Each row is followed by roughly how far along a hidden order it lies, from 0 to 15. A new part has a new order.
[-.26,.46,-.06,.20,.19,.19,.14,-.02,.21,.01,-.02,-.13,.07,.06,-.17,.18,-.02,-.09,-.14,.06,-.06,.40,.05,.20,.05,-.15,-.11,.09,.02,.23,-.30,-.36,-.04,.10,.26,-.09,.09,.02,.11,-.51,.02,.17,-.18,.03,-.10,.13,.05,.11,.08,.05,-.02,.04,-.45,.02,.13,.30,-.29,.54,-.04,-.46,-.04,.10,-.16,-.14,-.04,-.29,.11,-.04,-.15,.01,-.14,.05,.11,.11,.24,.27,-.72,.03,.27,.04,.00,-.02,-.02,.18,-.22,-.25,.28,-.15,-.28,-.42,-.05,.09,.36,-.20,-.17,-.26,.12,.03,-.61,-.05,.69,.27,-.15,-.01,-.14,-.08,.07,.08,-.01] -> 15
[-.15,-.03,-.08,-.12,.14,.03,.20,-.08,.01,-.06,-.03,-.12,.11,-.01,-.09,.14,-.02,-.03,-.37,-.27,-.05,-.06,-.03,.14,-.02,.04,-.11,.03,-.03,-.04,.17,.04,-.01,.03,.07,.01,.04,.11,-.09,.11,.18,-.04,-.12,-.03,-.01,.11,-.01,.03,-.02,-.10,-.05,.01,-.01,.00,.07,.01,.02,-.02,.07,-.10,-.05,-.08,.00,.00,-.17,.04,-.04,-.04,-.05,.08,-.08,.03,-.14,.07,.07,.15,-.07,.02,.04,.00,-.03,.10,-.02,.10,-.02,-.08,-.16,-.10,-.15,-.10,-.09,-.04,.15,-.04,.01,-.01,.09,.01,-.40,-.11,.26,.13,.02,-.07,.27,-.18,-.04,-.04,-.02] -> 10
[-.25,.38,.01,.22,.01,.17,.08,.00,.23,.03,-.01,-.15,-.05,.02,-.18,.15,.03,-.09,-.13,.17,.03,.83,.05,.15,.06,-.13,-.10,.06,.03,.09,-.30,-.21,-.11,.11,.30,-.15,.08,.04,-.07,-.46,-.07,.24,-.11,.06,-.17,.12,.04,.13,.00,.05,-.03,.06,-.68,.08,.10,.30,-.25,.41,-.04,-.51,-.05,.03,-.15,-.09,-.11,-.19,.12,-.08,-.19,.04,-.19,.04,.20,.06,.19,.22,-.44,.04,.35,.03,-.01,.01,-.03,.10,-.21,-.32,.38,-.14,-.27,-.63,-.06,.10,.27,-.18,-.16,-.33,.12,.03,-.66,-.02,.41,.29,-.32,-.01,-.10,-.02,.05,.04,.01] -> 15
[.01,-.38,-.24,-.41,.02,-.19,.14,-.12,-.28,-.12,-.04,-.07,.21,-.13,.10,.02,-.01,.04,-.65,-.51,.01,-.75,-.11,-.02,-.09,.27,-.15,-.04,-.14,-.49,.75,.70,.03,-.09,-.38,.23,-.01,.23,-.57,.81,.33,-.26,-.05,-.06,.07,.04,-.09,-.12,-.07,-.18,-.08,-.02,.65,-.01,-.02,-.36,.31,-.75,.26,.50,-.08,-.22,.11,.21,-.36,.27,-.24,-.03,.04,.17,-.02,-.02,-.53,-.03,-.20,-.02,.76,-.01,-.43,-.27,-.11,.21,.00,.10,.22,.12,-.46,-.01,.19,.50,-.24,-.26,-.06,.18,.25,.53,-.01,-.01,.14,-.15,-.52,-.11,.10,-.15,.67,-.20,-.16,-.17,-.02] -> 2
[-.14,.13,-.08,-.07,.07,.02,.16,-.04,.03,-.04,-.03,-.07,.10,-.03,-.08,.17,.00,-.03,-.29,-.21,.00,-.02,-.03,.13,.00,.07,-.10,.00,-.02,-.13,.17,.03,-.06,.06,.03,.01,.04,.09,-.20,-.05,.11,.01,-.09,-.02,-.05,.06,-.02,.05,-.04,-.06,-.06,.02,.03,.03,.05,.01,-.10,-.07,.08,.15,-.06,-.06,-.04,-.02,-.21,-.04,-.07,-.06,-.06,.10,-.11,-.06,-.13,.03,.10,.14,.02,.02,.03,-.13,-.05,.09,-.03,.08,.01,-.08,-.04,-.10,-.06,-.10,-.13,-.02,.11,.01,.05,-.03,.10,.01,-.32,-.08,.00,.14,-.09,-.07,.20,-.20,-.02,-.09,.00] -> 10
[.06,-.31,-.32,-.46,-.11,-.18,.07,-.07,-.32,-.08,.01,-.07,.13,-.21,.11,-.05,.04,.08,-.61,-.51,.12,-.66,-.09,-.11,-.06,.28,-.20,-.07,-.16,-.63,.88,.70,-.03,-.12,-.42,.24,-.04,.25,-.90,.83,.19,-.29,-.04,.00,.02,.06,-.13,-.09,-.22,-.21,-.15,.01,.46,.02,-.02,-.30,.17,-.92,.16,.42,-.09,-.25,.14,.29,-.56,.34,-.24,-.03,.01,.27,-.04,-.06,-.48,-.11,-.25,-.10,.91,-.01,-.51,-.36,-.13,.15,.02,.07,.14,.18,-.39,-.04,.24,.60,-.31,-.26,-.01,.22,.26,.51,-.03,.00,.23,-.14,-.75,-.13,-.04,-.11,.83,-.13,-.16,-.25,.00] -> 0
[.08,-.31,-.19,-.31,-.20,-.12,.04,-.12,-.23,-.09,-.02,-.13,.12,-.08,.09,-.04,.04,.06,-.55,-.54,.12,-.64,-.09,-.04,-.12,.25,-.09,-.08,-.12,-.63,.57,.59,-.05,-.14,-.33,.15,-.01,.20,-.62,.56,.19,-.16,-.03,-.03,-.06,.00,-.11,-.13,-.21,-.16,-.10,-.01,.61,.09,-.05,-.25,.15,-.59,.18,.42,-.09,-.23,.09,.12,-.33,.24,-.23,-.05,-.01,.19,-.05,-.04,-.42,-.07,-.21,-.11,.65,.00,-.33,-.31,-.10,.24,-.02,-.05,.18,.08,-.25,-.07,.15,.32,-.25,-.23,.03,.17,.28,.40,.00,.02,.11,-.10,-.95,-.10,-.19,-.12,.58,-.16,-.11,-.28,.04] -> 3
[.00,-.28,-.24,-.36,.10,-.18,.17,-.12,-.31,-.14,-.03,-.04,.29,-.12,.11,.05,-.02,.04,-.50,-.51,-.04,-.60,-.14,.01,-.09,.24,-.15,-.02,-.13,-.39,.79,.60,.06,-.08,-.40,.19,-.02,.21,-.40,.72,.32,-.28,-.08,-.07,.08,.07,-.08,-.13,-.13,-.21,-.08,-.02,.60,-.03,.00,-.30,.25,-.70,.20,.36,-.08,-.25,.12,.20,-.35,.19,-.22,-.02,.04,.17,-.01,-.02,-.54,-.01,-.16,-.03,.72,.00,-.34,-.33,-.10,.16,.00,.13,.22,.21,-.59,-.02,.17,.53,-.29,-.27,-.03,.14,.24,.33,.00,-.01,.11,-.16,-.34,-.16,.21,-.09,.72,-.26,-.16,-.14,-.02] -> 2
[-.23,.49,.00,.17,.13,.13,.13,.00,.29,.01,-.01,-.14,.00,.05,-.17,.16,.00,-.09,-.12,.09,-.03,.65,.05,.18,.05,-.17,-.09,.08,.02,.18,-.30,-.25,-.07,.13,.36,-.12,.11,.02,.07,-.43,-.07,.25,-.14,.02,-.14,.13,.04,.14,.03,.06,-.02,.05,-.57,.05,.11,.25,-.24,.50,-.02,-.53,-.04,.04,-.16,-.12,-.05,-.26,.11,-.06,-.14,.03,-.15,.04,.10,.11,.20,.26,-.70,.04,.30,.10,-.01,.01,-.01,.13,-.21,-.25,.29,-.14,-.25,-.52,-.01,.11,.29,-.21,-.23,-.27,.13,.03,-.69,-.03,.56,.28,-.23,.04,-.37,-.09,.10,.05,-.01] -> 15
[.05,-.13,-.14,-.24,-.05,-.11,.09,-.12,-.19,-.09,-.06,-.06,.25,-.05,.07,.04,.00,.04,-.39,-.49,.02,-.62,-.09,.01,-.06,.20,-.10,-.02,-.13,-.30,.60,.65,.01,-.11,-.28,.11,.02,.24,-.44,.64,.25,-.07,-.06,-.08,.01,.06,-.07,-.11,-.15,-.12,-.08,-.03,.53,.05,.00,-.37,.18,-.50,.20,.54,-.07,-.20,.08,.10,-.28,.18,-.19,-.02,-.02,.14,-.07,-.02,-.47,-.01,-.12,-.06,.61,.00,-.27,-.28,-.09,.20,-.03,.07,.19,.13,-.37,-.02,.14,.21,-.27,-.20,-.04,.12,.31,.30,.03,.02,-.03,-.11,-.49,-.07,.32,-.11,.44,-.22,-.13,-.21,.02] -> 5
[-.10,.15,-.12,-.01,-.02,.05,.11,-.03,.12,-.04,-.01,-.11,.07,-.03,-.10,.09,.02,-.03,-.29,-.12,.05,.04,-.01,.10,.00,.03,-.10,-.01,-.02,-.07,.38,.08,-.05,.01,.01,-.02,.04,.06,-.26,-.03,.08,.09,-.07,-.01,-.08,.10,-.03,.05,-.05,-.04,-.05,.04,-.09,.06,.04,.09,-.01,-.03,.06,-.18,-.07,-.05,-.05,-.03,-.20,.01,-.03,-.07,-.07,.12,-.15,.01,-.12,.01,.06,.13,-.10,.01,.04,-.11,-.06,.12,-.02,.04,-.05,-.13,.05,-.10,-.08,.26,-.19,-.05,.15,-.04,-.03,-.03,.10,.02,-.34,-.06,-.11,.15,-.20,-.06,.14,-.10,-.01,-.10,.02] -> 10
